Each row has a hidden stage along a path, written after it and counted from one end. A new block has a new path.
[   1  -74  100  156  481  352  134  -52 -245  206   54  282  194 -113
 -324 -106 -119   -7  195  -99  155  135   31   10  123  169 -125 -143
  -49  -89  174 -253   66 -128 -466  -91   48   97  331  317  480] : 5
[-304  338   15 -174 -246 -328 -211 -213  -30  214 -404 -196 -161  -38
 -101 -117   49 -373   96 -192  257 -285   96  154   52 -264 -169  188
   75  393 -173  238   42  -12  266  -45   26   -6  -93 -240 -417] : 23
[  48  -19   53  167  204  150 -267 -142  -50 -112  -24  121  200  -10
 -287   52 -162   45  470 -270  218  168  304  -37   43  414 -164  -31
  136   61  -12 -328   78   68 -178  124   45   30  228  347  362] : 13
[ -57   74 -182  118   -2  403  324   75  249  559  -13  185   63  289
 -476 -243  -53   96 -147  -67 -122  182 -315    2 -142 -164  149   65
  113 -313   15 -219  -50 -536  -92    8   58  105   57 -270  374] : 16
[-185   41  -10 -350 -494    1 -313  -77   64 -201 -442 -258   -3 -230
  -42  -74 -147 -351  387 -267  174 -408   42  382   82  -64 -151  452
   92  175  143  190   -1   91  263  129  -16 -117 -397 -218 -274] : 21
[-188   -4  -17 -341 -480  -18 -154  -67   13 -209 -377 -214  -69 -237
   78  -96  -56 -383  304 -106  159 -422   25  396   27  -35 -202  400
   22  119   15  210  -62  122  181   40  -67  -98 -546  -94 -266] : 25
[ 157  182 -304   25 -407 -215  511  -76  422  295  -10 -359 -252  257
  219  -46 -126  109 -433  421  303  -54  -77   14  -87 -182   95  259
  -82 -368 -331  248 -319 -322  -56  113  -76   74 -614  138 -272] : 5
[-228  194  -94  224  -44  -85  302 -273  108  197  174  101 -247  182
  111 -212  112   25 -292  186   71  103  -37   26  -33  -84    3  -75
  181   14 -578  -82 -102  -12  246 -212  -12  -53 -433   52 -278] : 27
[ -76  -13  -24  201  268  123   25 -199  -66   64  109   50   51   51
 -207   36 -169  141  170 -198  187  116  362  -46   82  257  -55 -143
  108   99  -63 -103  145  -21 -102  125   98  -50  191  274   96] : 11
[-205   53 -425 -119   -7   57  260 -152   40  109  223 -220 -348 -147
 -147   32    2  155 -116  -56  -79 -244  525   -5  -55    5   -6 -296
  197  208 -280  402   33 -345  182  272   30 -197  -45  139 -233] : 4
[  11    2 -234   65   10  473  363  148  250  523   20  161   52  224
 -516 -175  -94  101  -94  -71 -159  134 -240   16 -195 -108  113   51
   84 -354   57 -194  -82 -598 -188  122   -2  114   81 -171  470] : 14
[-133  171   85 -176 -235  -37 -332 -130  -18 -126 -292  -17  -44 -243
 -106  -96  -44 -396  371 -217  161 -221    5  274   13  -56 -263  245
  151  248 -121 -104  -96   97  190   21 -148    6 -239  -28 -121] : 24
[  77  -42 -395   26 -494  -21  426  -56  488   10  108 -359 -144  268
  211  -49 -203  205 -240  239   96  -34   19   67 -147   47  204  269
   78 -413 -242  153 -219 -239   99  223  -44  -10 -709  125 -268] : 13
[  -7   14  192  333  567  429  387 -161 -198  470   92  361  102  112
 -314  -66 -139  177 -122  -22  301  256   14  -27  198    9  -47 -196
  -55  -51   44 -254  110 -209 -387  -78  139   -1  333  125  402] : 2
[-183   68 -224 -137 -227 -139   95 -119  115  104 -127 -347 -108   33
  -28  -20 -155  -99   17 -153  139 -251  252  110  -33  -78   36  126
   72  112  -34  311   42 -191  128  210   16   -4 -162  -24 -394] : 15
[ -30  -83  -53   -7  361  310  157  127 -157  312   -7  191  236 -130
 -416 -203 -109 -193  214 -141  -49   32 -148   40  -55   45  -59  -52
  -67 -225  305 -201   -4 -348 -529  -89  -59  279  352  234  480] : 10
[-443  185  -82  174  202 -115   29 -347 -113  177  114   48  -53   54
  -79 -291   60  -28  -76 -176    9   45  115  -50  126  -70  109 -232
  270  270 -219    8  186  -27  264 -259  181  -24   76  -47 -371] : 20
[-209  -33 -296   78  210  200  241 -200  -39   60  341  -23 -203  -99
 -180   -6  -59  252  -49 -110  -82  -43  483  -40   28  156   20 -364
  226  152 -217  162  114 -208  105  174   94 -207   62  231  -78] : 6
[  62  -29  -88 -399 -488   74 -117   28  165  -71 -414 -452 -139 -194
 -138  283 -379 -169  331 -272  335 -491  396  374   18  -17 -226  474
  -70  142  195  414  -17  -90   75  622 -101 -198 -275  -64 -189] : 9
[ 222   10  -23  -57  162  373  -92  -18   33 -268  238  143  -40 -518
 -207   60 -314 -178  387 -189    5  -36   97  213  -68  102 -241  -39
  248   17  -98 -457 -317 -160 -111  346 -465  120  -72  509  241] : 4
[-206  -20 -449 -107   26  191  231 -136   21   10  292 -146 -327 -202
 -198   30    8  212  -37  -91 -165 -218  563    3  -58  103  -12 -352
  260  201 -269  330   46 -332  195  289   39 -248  -35  175 -117] : 4
[  48  -70 -156 -327 -413   11  124  -14  117 -105 -246 -438 -143 -201
  101  141 -280 -128  129   -3  310 -442  275  309   46   -8 -132  357
 -111  -19  115  435  -95  -91  -39  374  -79 -124 -449  114 -258] : 5
[ -91 -111  108  361  445  440  404 -243 -112  218  263  227   32  101
 -142   -8 -270  310 -120  -87  226  210  188   42  232  129   41 -174
   48  -26    3 -162  179  -39 -135   71  151 -168   88  173   99] : 6
[ -66   89   39  -45   16  206 -333 -104    9 -325   86  201   95 -432
 -142 -247 -161 -375  452 -282 -117  -11 -213  249  -19   12 -126   81
  376   71  -71 -547 -225   33  157  -35 -336  172 -188  207   17] : 21
[ 165  149 -316   13 -338  -26  484  -14  399  335   17 -230 -224  220
   41  -58  -88  141 -363  359  187  -15 -103    8 -125 -154   72  193
  -39 -382 -293  149 -308 -410  -88  134  -78   56 -488   92  -40] : 4
[ -55  -15   82  113  423  198  193   13 -179  420  -66  166  230   24
 -345 -150 -162 -152  108 -154  151   88  -93   14   42  -11  -46  -24
 -115 -122  268 -174   80 -253 -499  -90   14  252  396  175  323] : 11
[-394   52 -409   -3    4  -31  185 -225   55   93  244 -201 -212   18
 -108 -123    5  119 -103 -201 -175 -133  413  -42  -61    6  165 -290
  317  232 -246  281  150 -272  335  117  118 -119  -18    3 -425] : 16
[-254   49    3   -6  284  183  -54   30 -211  256  -94  320  302 -151
 -357 -514  107 -376  235 -147 -171   69 -469   52    4  -76    5  -32
   84 -152  236 -343   -4 -214 -302 -498   13  337  241   13  348] : 20
[-213   80  -68  -70    1   28   93  -25  -60   74  -16  133   65 -188
  -20 -444   87 -413   68   53 -120  -68 -422  166  -70 -157  -21   65
  102 -144  -57 -211 -189 -133  -85 -384 -166  277 -268   95  -27] : 24
[ -58 -205  195  346  539  493  183 -166 -226  118  154  329  256   46
 -257  -40 -258  210  177 -186  216  263  149   29  234  320  -32 -133
   -6  -85  200 -317  229   57 -349  -28  183  -73  269  276  394] : 9
[-170  145  -51 -144 -398 -476  242 -132   52   92 -268 -306 -146   45
  424 -227   48 -418 -172  321  321 -288 -191  225  -22 -198  -85  370
 -171 -113 -240  300 -197   96  -24 -291  -96  153 -712  111 -552] : 27
[-475  157 -307  -41   30 -108  140 -236  -91  129  206    8 -366 -101
  -89 -197  274  -75 -115  -48 -217 -176  325   18 -106  -44  -69 -355
  288  346 -528  241   63 -130  370 -132   36 -153 -132   31 -344] : 27
[  60  -36 -303   -8  -72  388  392  165  278  379   81   51   -5  111
 -366 -150 -126   68  -92   25 -160   51 -199   51 -211  -69   90   84
   61 -413   28 -110 -169 -556 -205  153  -88  123  -86   -3  362] : 11
[  25  -10    3   36  272  189 -131   27  -97   66  -39  165  251 -136
 -360 -127 -132 -213  408 -242   37   85  -24   23  -61  169 -121  -19
   71  -77  160 -366  -36 -179 -364   -8 -115  279  300  303  410] : 14
[ -35 -174 -142 -364 -533  208 -142   25  180 -310 -303 -361   18 -205
  -45   90 -329 -166  419 -288  124 -416  224  399   -7  106  -82  459
   77   12  249  221  -15  -31  155  440  -66 -156 -447  -75 -171] : 16
[  87   11 -236   80  126  617  455  128  187  532  137  279  -64   93
 -545 -128  -30  226 -166   61 -147  153 -175   -7 -133  -82   20 -101
   75 -343  -52 -196 -139 -626 -245  123   -7   -5   89  -62  645] : 4
[ 134   32   27   10   99  225 -326  -48   62 -277   76  129  147 -310
 -257  -10 -284 -230  544 -341   29   61   52  147  -87  194 -179   64
  288   38  -24 -553 -196  -52  -59  238 -345  203   33  383  230] : 15
[ 115  -59  -58  -73   17  295  -24    9  113 -211  140   -8   46 -325
 -141   16 -386 -219  345 -270  -11  -81   32  254 -106   52  -93  123
  212  -51   51 -346 -218 -169  -52  356 -396  164 -150  330   28] : 13
[-103   24 -315   45 -245    4  262 -142  291   51  122 -237 -133  170
   39  -67 -145  139 -133    2   27  -42  152   40  -88   17  160   62
  185 -104 -217  117  -58 -220  194  186   10  -41 -364   47 -292] : 15
[-250  180 -167  200 -194  -82  219 -295  215   93  138  -11 -149  206
  149 -307   44   80 -266  134   29  108 -140   19   29  -96  164   25
  259  -68 -430  -72  -81  -26  357 -224   76  -50 -508  -68 -375] : 22
[-149  -58  298  420  505  260  157 -262 -210  258    7  272  305  249
 -171 -119 -245  106   68 -226  359  309   31   -4  262  156   46  -46
   -9    8  167 -337  278   90 -261 -145  233   40  294   96  144] : 15
[ -65   63 -110  -37   57  107  176   45   65  270  -35   11  113  -33
 -204 -253 -144 -270   43 -102  -32  -26 -280  104 -110 -178   62  108
   54 -193  123 -169 -131 -365 -208  -46 -165  320    9   55   46] : 16
[  46  136 -292   50 -342   -3  356   13  432  367  -52 -174  -63  344
  -78 -162 -109   57 -254  149   64   58 -236    9 -181 -167  173  254
   55 -376 -165    1 -213 -422  -10   83  -39  148 -366  -96  -39] : 15
[-534  323 -254   61   78 -320  168 -351  -86  299  150  -64 -361   43
  -23 -262  269  -94 -280  -37  -89 -112  250  -74  -34 -214   22 -364
  280  422 -565  266   99 -152  418 -227   96  -65  -49  -64 -573] : 25
[  75   74  161  225  408  138 -101 -220 -204   58    1  208  101  -68
 -245   65  -96   76  273 -106  386  175  317  -74  171  292 -241 -170
   25  141  -93 -261   60   48 -303   18   72   -3  311  401  379] : 3
[ -90  126  -24 -268 -402  -94 -230  -76  128   38 -456 -344  -36  -39
 -152   82 -238 -251  288 -317  312 -339  211  253   29  -98 -132  406
   30  219  122  247   37  -66  164  332  -13  -55 -145 -201 -272] : 17
[ 199  111   58   50  293  166 -285  -77 -121 -100   14  209   80 -314
 -342   55  -90 -109  476 -147  208   93  229  -15    8  278 -336 -124
  129   95 -117 -410 -153  -67 -306  116 -182  128  267  517  516] : 3
[ -64 -165  151  276  457  394  195 -113 -181  190   74  242  261   82
 -258  -69 -251  102  157 -193  207  204   83   36  160  225  -10  -65
  -29 -100  224 -268  194  -30 -363  -21  137   29  266  217  325] : 11

Each row has a hidden stage along a path, written after it and counted from one end. A new block has a new path.
[ 102    6  -86    7  105  139  -31  122    9  -87  105   14   98  -92
   94   87  -68  -44   97   15   72   36 -166   40  -27 -128  -92   45
 -328  -52  -14   71  -81  -43  -71  -53 -131  141  127  152 -202] : 6
[-146   98  -43  -81 -166   69 -161  133 -191   59  259    1    2  -43
 -209  125  -31   91 -160  -75 -118 -177 -265  108  113   99 -152  -42
  118  159  202  -49 -198  -36   77   15   80   93   29 -191  135] : 26
[ 141  -56  -86 -111  -46  -87 -140  -52  -98   -8  111  -54   83  179
  -75   28   54  209  -94  123 -182  -77 -159   89  -58    0  -42  237
  122  198   73   69  -88  -42 -119 -139   55  135   59  -69   23] : 27
[ -33  -43   79  189  117  -49   44   11   32   -2  -66  105   16 -143
   50   16  -41  -17   98   -2  149  135  -96 -125    7  -31   62  -59
 -125 -145  -71   66   39   -8  -58    4 -147   80   81  119 -167] : 7
[ 161   69  -53  201   90   45  -74   68   80  129 -133  132   47  -98
   64  108   20  -80 -174  177  158  -15   18 -100 -174 -111 -100  -10
 -114  -74  -23  149  162  -66  116   83    2  143  332  171  -69] : 3
[-111   -9  109   76  -81  -59  449  150   64  483  -32  363 -222  -72
  321 -369  -88  -31  -52  142  174 -417  206  242  130  249  -82 -249
  333 -229  379 -418  340  123 -100   19  145 -290   -8  -60  233] : 6
[ -89 -123   72   74  -85  -95  411 -118  185  -60  -28 -112  -66  104
   76  266  -41  -25   58 -369 -363  240  -16  -71  323  327  116    2
   53  209 -145   -6 -272  230 -230   44  111  -32 -320 -268  -13] : 29
[-111 -111   94   39  -88  -20  488   -4  343  -47  -91    3 -134  -77
  122  313  -42  -89  174 -391 -219  308   19  -75  446  313   19   -1
  -27   60 -100  -76 -208  233 -210   80   47  -25 -267 -156 -108] : 8
[ -77  -93    0  -23 -196  -69  241   11 -107  536 -104  295 -103  -17
  258 -533 -183   -5 -209  114   21 -593  134  286   99  413   33 -181
  513 -147  185 -484  344   78  -32    3  403 -313 -126 -208  378] : 22
[  86 -122  -86  -52  -97  -27   -2  -65 -116  317 -102  172   42   36
  167 -385 -143   26 -190  155  -30 -435   36  171  -30  238   54   14
  321  -67   19 -248  243   -9  -12  -63  330 -133  -31  -76  224] : 21
[  10   27   54  314  118  -32   -1   44   53   68 -187  121   38 -232
   28   85  -12 -112  -29   36  251  198  -69 -190  -87  -92   26 -121
 -185 -165 -163  147  120  -48   62  117 -141  144  230  157 -183] : 5
[ 159    2  -88  215   38   -3  -29  -58  -92  106  -84   55   47   50
   17  -28  -26  -42 -302  142  -19  -36  -13  -53 -152  -66   49   31
   49  111 -127  132  118  -55   52   21   95   60  161   30   94] : 26
[  44  -71  -35 -100  -43 -158 -178  -64 -138   25   81   36   22  105
  -92  -89   17  296  -38  136 -119  -82 -198   77   -4   43   20  225
  199   97   73   -5  -19  -64 -154 -149    7   91   21  -83   13] : 24
[-258   62  115    6  -74  -65  -57   29 -178   94  293  136 -153   67
 -172   -4  -36  252 -123    9 -162 -264 -143   21  149  170  -28  -71
  363  108  374  -82 -110   18  -13  -68   46  -66  -64 -186  236] : 27
[ 229  114 -107  148   24   67  -74  115   65  102  -47  146  -35  -19
  -64  177  118  -15 -311  280   97   17   28  -46 -142 -238 -198  140
    5  101  105  191  162 -107  139   36   -5  176  418  178   38] : 6
[ 100   50  -10  198   97   -4  -31   48   99  126 -139  124   34 -101
   96   92   -2  -52  -91  112  146   -4    0 -104 -128  -41  -57  -43
 -122 -115  -31  104  137  -30   54   88  -16  107  259  122 -107] : 1
[ -84   64  -38 -103  -73  154  -85  185  -25  -25  214   42   15 -134
 -103  184  -33    3   18  -82   -8  -84 -214   69  144   19 -196   -9
  -79   25  195  -33 -178  -29   59   -8  -18  122   80   -4  -29] : 8
[-142   -8  134  132  -29  -69  638   92   84  245  144  308 -372   66
  241 -218  -48   18  -37   53   18 -204  189  171  278  127   -9 -150
  291  -31  419 -289  183  189 -204  -53    3 -345 -116  -79  273] : 11
[  65  -37   -7   59   80   38   87   40  100  -13   -3   76   14  -53
  116   72  -43  -12   69    6   16   47  -46  -25   39   -6  -29   42
 -131  -49    3   31  -11   18  -95  -35  -52   67   59   98 -126] : 6
[ -99  -66  123  148   91 -150  -22 -142 -126    4  102   51  -11  138
  -39  -59  -36  170  -31   40 -121 -100  -74 -120  -27   94  162  -28
  203   46   95   68  -50   30  -87 -104   -4  -25  -59  -51   74] : 30
[  30  -87  -39  -70  -27 -140 -135  -62 -137   22   47   56   11   49
  -53 -140  -28  248   -9  102  -71  -60 -202   73   21   44   59  192
  144   42    5  -33   17  -61 -161 -130   -8   57   -4  -64   -4] : 22
[  45   -8 -123  -98  -39  161   -3   79  -66 -139  233  -57   75   -9
  -44  130  -54  -73   -4 -102  -62  -44 -220   89   98  -60  -93   57
 -190  117   51   36 -207   -2   12  -62    1   78   14    6   -7] : 14
[ -21  -52   47  138   21  -22  413  -91   92   -1  108   40 -172  218
  143   86  -69   36  -98 -114 -325   -2  100  -18  201  173   95   12
  147  218   74   -7 -105  181 -210  -48   97 -158 -213 -147  159] : 28
[   9  -74   43   47  135  -41  -83   11   13  -23  -21   62  116 -122
  103  -34  -65   53  213   24  129   36 -162  -52  -49    1   31   -3
 -192 -197  -48   29   -3  -30 -119  -65 -143  121   68  133 -255] : 5
[ -18  -82    9  173   67  -84   46  -90  -82  -19  -53   73  -16  -55
   25 -100  -97   29  -12  -25   30   96 -142  -80   46    6  180   13
  -36  -36 -179   40   44   -9  -99  -24  -65   -7  -33    4  -41] : 19
[ 125 -120  -75   41   22  -20    5  -82  -99   95  -53   77   96   17
  117 -235  -89  -47  -76  103   65 -177  -59   48  -82   17   95   27
   27  -60  -81  -45  136  -22  -16  -74  109  -32   36   52   53] : 17
[ -84  -15   43  144  -89  -98  522   54  -54  424   19  328 -316   72
  293 -437 -134   44 -214  132   -3 -361  187  266  171  219   53 -157
  407  -31  263 -383  327  130 -195  -15  165 -379 -119 -179  367] : 23
[  -5  -31   65  269  115  -54   82   12   13   18 -116   98   22 -171
   40    6  -22  -95   34    9  215  190  -85 -140  -31  -94   79  -95
 -155 -136 -137  101   86  -19  -14   46 -160   85  133  135 -150] : 9
[ -19  -59   66  221  109  -60   68  -10   -7  -17  -83   71   46 -154
   33  -10  -33  -81   79  -16  191  168 -118 -129  -17  -71   98  -85
 -156 -135 -134   87   44  -11  -31   15 -156   80   86  123 -158] : 10
[  78  -69  -22  -24  -24 -122  -58  -68 -121   86   74   -5   79  165
   -6  -87   24  147  -91  128 -109 -173  -89   76  -93   57   17   90
  180  107  102    3   -9   -8  -93 -111   84   50   37  -71   74] : 29
[ 111   -1 -184  -54   16  161  -86   42 -128 -131  185  -68   85   40
    7   68 -124   21  -77  -44 -168  -22 -227   98   30  -64  -29  142
 -203  167  -93   64 -174  -52  -85  -79    9   96   -6  -16  -36] : 24
[ 123   -4  -72  -62  -81  -46   10   60  -12    1  105   30  -14   50
 -109   93  126   72  -96  124   12   13 -125   85   23 -129 -136  180
   53  142  165   59  -15  -35  -17  -72  -29  121  184   21   33] : 12
[  55  -14    8   69  106   32   75   36  142  -18    0   72    8  -43
  143  127  -49   12   93  -10   -2   46  -42  -53   30   23  -40   25
 -174  -70    9   55  -31   39 -106  -12  -63   72   62   89 -163] : 3
[ -37  -76   23  363  107  -87   26  -92 -141  100 -243  104   63 -212
   87 -221 -168 -130  -65  -30  216  123 -123 -147  -74    9  267 -169
 -120 -186 -396   38  184  -47   -8   92  -57   -1   27   46  -86] : 21
[   6  -45   32  339   70  -83   98  -64  -54   38 -174   66   38 -160
   -3  -34  -27 -182  -94  -25  228  192  -95 -173  -55  -92  160 -139
 -123  -91 -255  131  120  -15   70   99  -84   46  122   81  -55] : 15
[  31    0   31  -40   42  -90  -87   56   67   78   33  112    8  -19
   46   41   34  182   90  126   52  -89  -97   21  -27   33 -105   80
    0  -97  184   -3   30  -16  -98  -57  -65  103  150   48 -124] : 2
[-190  -51  127   65   19 -101  -14 -105 -110   28  151  197 -153   51
  -91 -116  -72  209  -45   37  -85 -194  -82  -96  148  140  124  -10
  327  -12  225  -49   12   25  -29 -113   35 -127  -93  -57  186] : 17
[ 140   -5 -110  -59  -80  -72  -97    1  -98   47   77    4    7  121
  -90   21   57  182 -183  149 -128  -48 -142  109  -29  -42  -72  227
  136  206   65   49  -13  -62  -84  -84   45  117  117  -75   67] : 25
[ 126  -81  -68   -2   74   11  -18 -107  -50 -163  148 -124  109  215
   16  121  -36   77  -20  -27 -262    7 -119  -23  -33   -8   64  158
  -72  211  -45  154 -210   26 -137 -137   29   90  -54  -18  -34] : 30
[ -16 -137   11  -17  -54  -20  310  -79  177 -174   26  -82  -36   31
   33  248  -24  -50  131 -304 -220  257 -102  -59  313  153   69  100
  -91  141 -123   30 -251  162 -175  -19   19   13 -220 -109  -82] : 14
[  80   16  -58   11  140  126  -85  103   19  -96  122   30   95  -74
   97  103  -76    4  115   25   56   -4 -164    3  -45 -103  -86   37
 -321  -79   25   87  -89  -41  -70  -62 -137  137  127  158 -213] : 4
[   0  -59   58  104  187  -22  -19   -5   78  -80  -20   46   89 -106
  146   57  -87   33  237  -40   85  105 -139 -111  -23   14   57  -23
 -283 -188  -91   78  -52   12 -146  -37 -167  104   33  132 -293] : 3
[  48  -80  -20   98  146   53  -11  -31  -86 -126   88   10  118  -41
   64  -50  -92  -74   96   -4   93   16 -163  -58  -53 -113   91  -19
 -236  -75  -81   96  -55  -20  -40  -95 -112   55   35  156 -121] : 12
[-194   92   17  -49 -143   31  -14  112 -156   86  296   56  -99   23
 -154   84  -33  132 -146  -68 -160 -212 -181  114  168  140 -118  -71
  213  163  305  -94 -174   22   10  -13   70  -10  -38 -213  200] : 27
[-271   64   93  -51 -146   12   39  147  -86   72  265  132 -133 -114
 -181   75    0   69  -16  -95   21 -162 -187   63  250  118 -132 -129
  190   12  368 -135 -127   31   69    3   -8  -23   -5 -125  149] : 12
[ 114 -108  -83   65   33  -16   -5  -77 -102   50  -56   58   88   -7
   94 -190  -96  -43  -67   68   54  -97  -95   26  -62   -2  109   38
  -28  -42 -141  -12  102  -31  -34  -58   68   -8   30   46   13] : 18
[   4  -93   29  -73  -69   -1   76   46   23  392  -88  249   37  -62
  251 -326 -111  -26  -25  148  102 -502  111  167  -11  294  -69 -131
  288 -241  229 -323  250   40   16  -38  284 -125   20    7  141] : 6
[-227   28  121   31  -18  -72  -90  -37 -170   70  260  164 -150   98
 -144  -46  -62  283 -122   49 -188 -274 -110  -34  120  172   32  -29
  387   88  337  -54  -72   11  -26 -103   57  -83  -78 -138  232] : 26
